Below is a small trained network, with its code and all its weights. Each question gives an input and a class and asks what happens when units are switched off, that is, made to give their printed mean instead of their output.

import numpy as np


def w(rows, s, z=0):
    codes = np.array(rows[::2]) - 128.0
    scale = np.full(codes.shape[1], s)
    scale[-1] = z or s
    return codes * scale


def norm(h):
    return h / np.sqrt((h * h).mean(-1, keepdims=True) + 1e-5)


def f(y):
    return np.maximum(y, 0)


def log_softmax(a):
    a = a - a.max(-1, keepdims=True)
    return a - np.log(np.exp(a).sum(-1, keepdims=True))


def net(x, mask):
    res = np.array(x, float).reshape(1, 2) / 4 @ E
    u = 0
    for l in range(3):
        y = f(norm(res) @ A[l][:, :-1].T + A[l][:, -1])
        res = res + np.where(mask[u : u + 7], y, B[l][:, -1]) @ B[l][:, :-1]
        u += 7
    return log_softmax(norm(res)[-1] @ U[:, :-1].T + U[:, -1])


A, B = {}, {}
E = w([
[134,161,111,127,178,34,131,126],'x0',
[162,162,114,128,130,142,8,130],'x1',
],0.013)
A[0] = w([
[146,160,142,97,204,84,169,127,111],'0.n1',
[148,58,193,51,133,104,172,109,215],'0.n2',
[84,114,159,77,72,254,131,176,3],'0.n3',
[97,45,102,105,100,164,162,152,128],'0.n4',
[230,170,163,108,122,179,145,101,47],'0.n5',
[178,108,122,181,158,57,96,105,233],'0.n6',
[82,113,181,119,57,186,161,187,50],'0.n7',
],0.0057,0.0026)
B[0] = w([
[159,145,82,252,156,180,122,178,202],'0.n1',
[240,180,149,138,107,132,59,189,221],'0.n2',
[186,22,82,125,119,149,163,37,253],'0.n3',
[19,254,199,60,26,115,61,156,217],'0.n4',
[149,7,130,163,87,79,146,89,154],'0.n5',
[173,52,195,91,92,179,147,147,231],'0.n6',
[172,36,134,171,190,152,88,45,221],'0.n7',
],0.006,0.0047)
A[1] = w([
[196,87,93,185,119,103,69,78,247],'1.n1',
[136,190,78,154,254,57,133,76,2],'1.n2',
[54,92,184,127,148,81,195,139,73],'1.n3',
[167,103,83,130,129,101,196,80,139],'1.n4',
[135,169,58,112,191,89,121,115,136],'1.n5',
[127,114,159,68,79,101,174,67,84],'1.n6',
[165,86,210,153,92,140,119,127,100],'1.n7',
],0.0094,0.0023)
B[1] = w([
[68,178,157,130,123,107,195,209,244],'1.n1',
[130,61,101,124,58,173,208,12,176],'1.n2',
[96,183,101,72,100,175,1,148,160],'1.n3',
[118,160,220,136,145,110,43,225,160],'1.n4',
[75,58,104,82,156,184,128,58,160],'1.n5',
[59,221,77,112,115,130,96,236,165],'1.n6',
[209,115,156,183,198,81,158,115,202],'1.n7',
],0.0075,0.011)
A[2] = w([
[132,53,51,143,186,72,199,53,4],'2.n1',
[96,94,143,114,106,163,255,60,157],'2.n2',
[105,213,109,82,180,172,22,168,48],'2.n3',
[149,154,152,126,110,198,105,113,174],'2.n4',
[128,71,215,128,158,124,117,74,240],'2.n5',
[116,139,154,120,46,167,124,139,170],'2.n6',
[83,136,150,136,112,180,170,135,80],'2.n7',
],0.0068,0.0034)
B[2] = w([
[222,117,29,144,124,214,130,1,182],'2.n1',
[127,87,84,143,122,152,66,88,253],'2.n2',
[29,121,102,53,58,89,139,148,215],'2.n3',
[86,111,82,106,125,61,99,62,219],'2.n4',
[192,165,157,179,226,183,228,93,219],'2.n5',
[120,153,48,73,121,111,134,123,235],'2.n6',
[105,100,148,106,104,49,62,100,187],'2.n7',
],0.0082,0.0056)
U = w([
[204,18,55,142,145,223,113,41,252],'0',
[7,201,65,5,46,57,16,235,90],'1',
[219,202,228,230,242,107,221,253,60],'2',
],0.0077,0.0041)

Each question gives the input, the list of numbers given to net, and the class t.
The units are the neurons (one row each of A and B). Each row of codes is followed by its name. A weight is (code - 128) times the scale printed after its matrix; where a second scale follows, it is the last column's (A, B and U).
mask holds one flag per neuron, layer by layer. A switched-off neuron (its flag False) gives its mean, the last column of its row in B, instead of its output. The means were averaged over made-up inputs and are rounded, as every weight is.
A unit's drop is (log p(t) with every unit on - log p(t) with that unit switched off) / (log p(t) with every unit on - log p(t) with every unit switched off).
The circuit of an input: a set's keep is (log p(t) with only the set's units on - log p(t) with every unit switched off) / (log p(t) with every unit on - log p(t) with every unit switched off). Starting from the 12 units with the biggest drops (on a tie, the unit counted first), units are removed one at a time, each time the one whose removal leaves the highest keep (on an exact tie, the one counted first), for as long as the keep stays at least 0.8.
circuit, biggest first: the units of the circuit, biggest drop first
unit that matters most: the unit with the biggest drop
k most important neurons: the k neurons with the biggest drops, biggest first
top k neurons in layer l: the k neurons of layer l with the biggest drops, biggest first
input [4,0], class 0: 2 most important neurons -> 1.n2, 0.n3
input [-4,5], class 1: unit that matters most -> 0.n6
input [7,6], class 0: 2 most important neurons -> 1.n2, 0.n4
input [3,-3], class 2: circuit, biggest first -> 0.n1, 1.n4
input [7,-5], class 0: 2 most important neurons -> 1.n2, 0.n1
input [-2,-1], class 2: 2 most important neurons -> 1.n7, 0.n7
input [4,-3], class 0: top 3 neurons in layer 0 -> 0.n1, 0.n3, 0.n4
input [8,7], class 0: top 2 neurons in layer 1 -> 1.n2, 1.n5
input [-2,-3], class 2: top 2 neurons in layer 1 -> 1.n7, 1.n3
input [4,-1], class 0: top 2 neurons in layer 0 -> 0.n3, 0.n1
input [-3,-4], class 1: 2 most important neurons -> 0.n1, 1.n6
input [-5,7], class 1: top 2 neurons in layer 1 -> 1.n2, 1.n1
input [-3,-3], class 2: 4 most important neurons -> 1.n7, 0.n2, 0.n7, 1.n2
input [7,-8], class 1: circuit, biggest first -> 1.n3
input [6,-8], class 1: 4 most important neurons -> 1.n3, 1.n4, 1.n7, 2.n5
input [-6,-7], class 1: top 3 neurons in layer 0 -> 0.n4, 0.n1, 0.n6
input [5,-4], class 0: 2 most important neurons -> 1.n2, 0.n1
input [-1,3], class 2: 2 most important neurons -> 0.n4, 1.n3
input [0,-1], class 2: 2 most important neurons -> 1.n3, 1.n6
input [-2,3], class 2: top neuron in layer 0 -> 0.n4
